Below is a small trained network, with its code and all its weights. Each question gives an input and a class and asks what happens when units are switched off, that is, made to give their printed mean instead of their output.

import numpy as np


def w(rows, s, z=0):
    codes = np.array(rows[::2]) - 128.0
    scale = np.full(codes.shape[1], s)
    scale[-1] = z or s
    return codes * scale


def f(y):
    return y / 2 * (1 + np.tanh(0.7978845608 * (y + 0.044715 * y**3)))


def log_softmax(a):
    a = a - a.max(-1, keepdims=True)
    return a - np.log(np.exp(a).sum(-1, keepdims=True))


def net(x, mask):
    res = np.array(x, float).reshape(1, 4) / 4 @ E
    y = f(res @ A[0][:, :-1].T + A[0][:, -1])
    res = res + np.where(mask, y, B[0][:, -1]) @ B[0][:, :-1]
    return log_softmax(res[-1] @ U[:, :-1].T + U[:, -1])


A, B = {}, {}
E = w([
[255,184,72,16,114,114,106,64,86],'x0',
[67,184,128,172,120,237,201,17,25],'x1',
[235,129,162,251,168,127,82,54,214],'x2',
[189,207,164,190,115,118,133,232,33],'x3',
],0.0057)
A[0] = w([
[96,86,127,76,124,119,125,88,194,92],'N0',
[143,91,137,104,130,113,109,181,195,123],'N1',
[121,114,149,144,137,120,115,145,87,33],'N2',
[57,119,115,211,96,130,139,167,176,81],'N3',
[152,114,113,113,114,101,113,184,181,96],'N4',
[67,125,154,182,117,105,147,134,148,121],'N5',
[102,108,141,162,128,136,156,147,153,255],'N6',
[39,116,121,38,135,118,121,162,89,115],'N7',
[177,112,141,109,130,114,120,214,183,116],'N8',
[127,130,144,169,107,156,143,58,53,86],'N9',
[188,157,126,57,132,121,129,92,113,69],'N10',
[67,91,137,175,161,146,114,170,138,87],'N11',
[102,126,105,166,136,122,168,54,80,68],'N12',
[82,135,157,146,110,123,132,123,157,70],'N13',
[179,110,146,169,149,156,128,115,157,50],'N14',
[167,102,138,97,140,91,152,191,181,66],'N15',
[79,145,121,69,124,128,145,163,114,72],'N16',
[109,150,123,161,113,135,165,78,95,67],'N17',
[89,105,130,71,148,118,138,52,193,100],'N18',
[99,138,148,143,141,167,121,96,93,63],'N19',
[205,130,136,67,115,135,133,102,108,54],'N20',
[178,128,120,218,114,132,132,91,185,87],'N21',
[183,124,160,165,99,125,160,182,78,72],'N22',
[56,102,147,187,141,120,136,182,148,81],'N23',
[175,150,138,209,121,106,134,91,184,95],'N24',
[144,122,146,158,132,117,118,83,152,73],'N25',
[178,100,139,176,144,150,120,102,150,152],'N26',
[82,109,111,188,137,137,128,170,143,63],'N27',
[67,133,138,163,177,120,117,149,137,132],'N28',
[77,147,126,53,111,151,114,185,90,99],'N29',
[92,98,159,76,156,112,120,73,140,70],'N30',
[79,107,134,81,101,102,148,153,86,77],'N31',
[100,91,121,97,115,130,142,35,213,84],'N32',
[81,163,159,132,135,141,116,62,82,59],'N33',
[94,158,136,148,147,131,130,76,70,115],'N34',
[111,135,131,151,131,145,128,88,85,225],'N35',
[71,112,143,173,148,128,127,157,144,121],'N36',
[174,150,143,168,126,118,131,204,73,112],'N37',
[153,147,160,162,131,134,110,181,64,75],'N38',
[174,119,144,72,133,124,119,207,196,86],'N39',
[191,143,125,185,134,110,112,70,161,110],'N40',
[75,111,122,81,132,128,94,62,183,128],'N41',
[200,189,123,190,150,115,117,209,45,77],'N42',
[168,151,101,83,159,115,91,95,83,68],'N43',
[255,140,118,9,137,123,146,70,91,134],'N44',
[96,127,123,57,154,129,161,167,103,103],'N45',
[130,157,150,155,125,116,128,89,146,102],'N46',
],0.0099,0.0055)
B[0] = w([
[104,123,87,156,125,176,185,158,150,190],'N0',
[65,165,92,132,151,121,108,99,96,207],'N1',
[150,92,98,109,129,160,147,106,166,117],'N2',
[147,106,162,64,59,161,124,73,161,192],'N3',
[92,128,86,149,160,134,112,59,118,184],'N4',
[150,155,135,98,68,124,101,107,133,177],'N5',
[120,223,163,128,78,49,43,231,103,219],'N6',
[194,75,158,117,199,113,93,172,95,222],'N7',
[64,156,74,125,163,128,79,99,99,208],'N8',
[75,117,58,115,172,143,101,60,118,183],'N9',
[151,122,155,83,73,148,138,60,169,172],'N10',
[166,125,148,100,82,148,150,56,165,181],'N11',
[88,110,74,108,167,163,126,56,135,167],'N12',
[148,119,116,125,111,154,146,82,153,135],'N13',
[168,54,135,89,173,157,148,92,137,149],'N14',
[90,109,78,117,168,146,129,38,128,181],'N15',
[172,62,135,105,171,141,117,127,126,165],'N16',
[91,114,91,117,162,165,119,65,131,156],'N17',
[115,114,87,138,107,169,200,185,155,203],'N18',
[112,113,76,108,147,148,130,68,140,145],'N19',
[150,107,146,92,79,152,157,39,162,161],'N20',
[188,57,150,110,190,131,105,138,115,191],'N21',
[132,101,96,140,120,172,191,145,166,154],'N22',
[175,128,135,77,67,144,102,72,186,197],'N23',
[181,81,154,76,190,132,110,150,98,191],'N24',
[162,82,134,116,151,149,154,114,120,145],'N25',
[166,117,156,130,162,103,99,170,101,185],'N26',
[152,101,134,98,87,152,155,60,160,158],'N27',
[140,141,149,122,87,111,127,109,140,171],'N28',
[184,88,166,97,191,119,119,155,113,193],'N29',
[134,96,114,118,127,175,192,120,139,153],'N30',
[180,78,150,106,183,147,121,123,122,171],'N31',
[126,108,95,150,122,184,206,194,168,212],'N32',
[106,114,69,117,164,158,121,57,139,161],'N33',
[79,143,97,113,156,120,101,102,119,172],'N34',
[93,197,101,136,128,53,57,184,93,198],'N35',
[157,144,147,113,82,122,121,94,154,180],'N36',
[114,125,91,134,112,158,184,207,143,178],'N37',
[121,99,92,134,118,165,190,154,169,156],'N38',
[74,154,64,99,166,140,86,71,94,198],'N39',
[165,76,175,88,173,121,121,134,83,196],'N40',
[127,146,85,152,107,144,184,196,151,205],'N41',
[114,109,83,152,108,190,228,208,189,193],'N42',
[144,101,147,105,76,150,141,56,165,160],'N43',
[163,186,188,92,6,91,41,130,176,254],'N44',
[178,83,153,125,175,132,121,133,112,176],'N45',
[146,107,111,113,153,113,123,124,122,137],'N46',
],0.022,0.0079)
U = w([
[141,163,194,70,28,124,105,77,173,157],'0',
[180,55,189,86,237,117,106,179,66,102],'1',
[72,139,82,135,114,193,241,224,164,123],'2',
[7,166,65,104,192,132,87,54,84,82],'3',
[73,231,216,181,107,1,106,207,54,252],'4',
[126,112,183,205,114,116,178,52,94,71],'5',
[72,134,229,155,152,109,201,53,117,72],'6',
],0.0066,0.004)

Each question gives the input, the list of numbers given to net, and the class t.
The units are the neurons (one row each of A and B). Each row of codes is followed by its name. A weight is (code - 128) times the scale printed after its matrix; where a second scale follows, it is the last column's (A, B and U).
mask holds one flag per neuron, in row order. A switched-off neuron (its flag False) gives its mean, the last column of its row in B, instead of its output. The means were averaged over made-up inputs and are rounded, as every weight is.
A unit's drop is (log p(t) with every unit on - log p(t) with that unit switched off) / (log p(t) with every unit on - log p(t) with every unit switched off).
The circuit of an input: a set's keep is (log p(t) with only the set's units on - log p(t) with every unit switched off) / (log p(t) with every unit on - log p(t) with every unit switched off). Starting from the 12 units with the biggest drops (on a tie, the unit counted first), units are removed one at a time, each time the one whose removal leaves the highest keep (on an exact tie, the one counted first), for as long as the keep stays at least 0.8.
circuit, biggest first: the units of the circuit, biggest drop first
most important unit: the unit with the biggest drop
k most important neurons: the k neurons with the biggest drops, biggest first
drop when u is switched off: that unit's drop, to one decimal
input [-4,4,-5,-4], class 1: circuit, biggest first : (N7)
input [4,-5,-1,3], class 3: circuit, biggest first : (N39, N8)
input [2,4,-4,-1], class 1: circuit, biggest first : (N7, N29)
input [5,6,-3,2], class 3: 2 most important neurons : (N9, N34)
input [5,-6,-4,0], class 3: 2 most important neurons : (N39, N8)
input [-1,7,7,2], class 1: 4 most important neurons : (N21, N24, N40, N26)
input [-8,8,-3,-1], class 0: 3 most important neurons : (N3, N23, N11)
input [-2,-8,5,7], class 3: 4 most important neurons : (N8, N39, N15, N4)
input [-8,-7,-8,5], class 0: 2 most important neurons : (N23, N3)
input [6,-1,6,-7], class 2: 4 most important neurons : (N32, N18, N41, N0)
input [2,8,8,-7], class 1: 3 most important neurons : (N21, N40, N24)
input [7,-8,6,-3], class 3: 3 most important neurons : (N39, N8, N1)
input [7,8,7,-2], class 3: 2 most important neurons : (N9, N12)
input [-4,3,-3,5], class 2: 2 most important neurons : (N44, N42)
input [0,7,-2,6], class 3: most important unit : N9
input [-6,3,-7,3], class 1: 4 most important neurons : (N7, N44, N29, N31)
input [0,-8,6,5], class 3: 2 most important neurons : (N8, N39)
input [-1,4,-8,-8], class 1: drop when N31 is switched off : 0.2
input [-4,-3,-1,-5], class 2: drop when N44 is switched off : 0.6
input [1,-2,4,6], class 2: circuit, biggest first : (N42)
input [5,4,-3,8], class 2: drop when N42 is switched off : 0.1
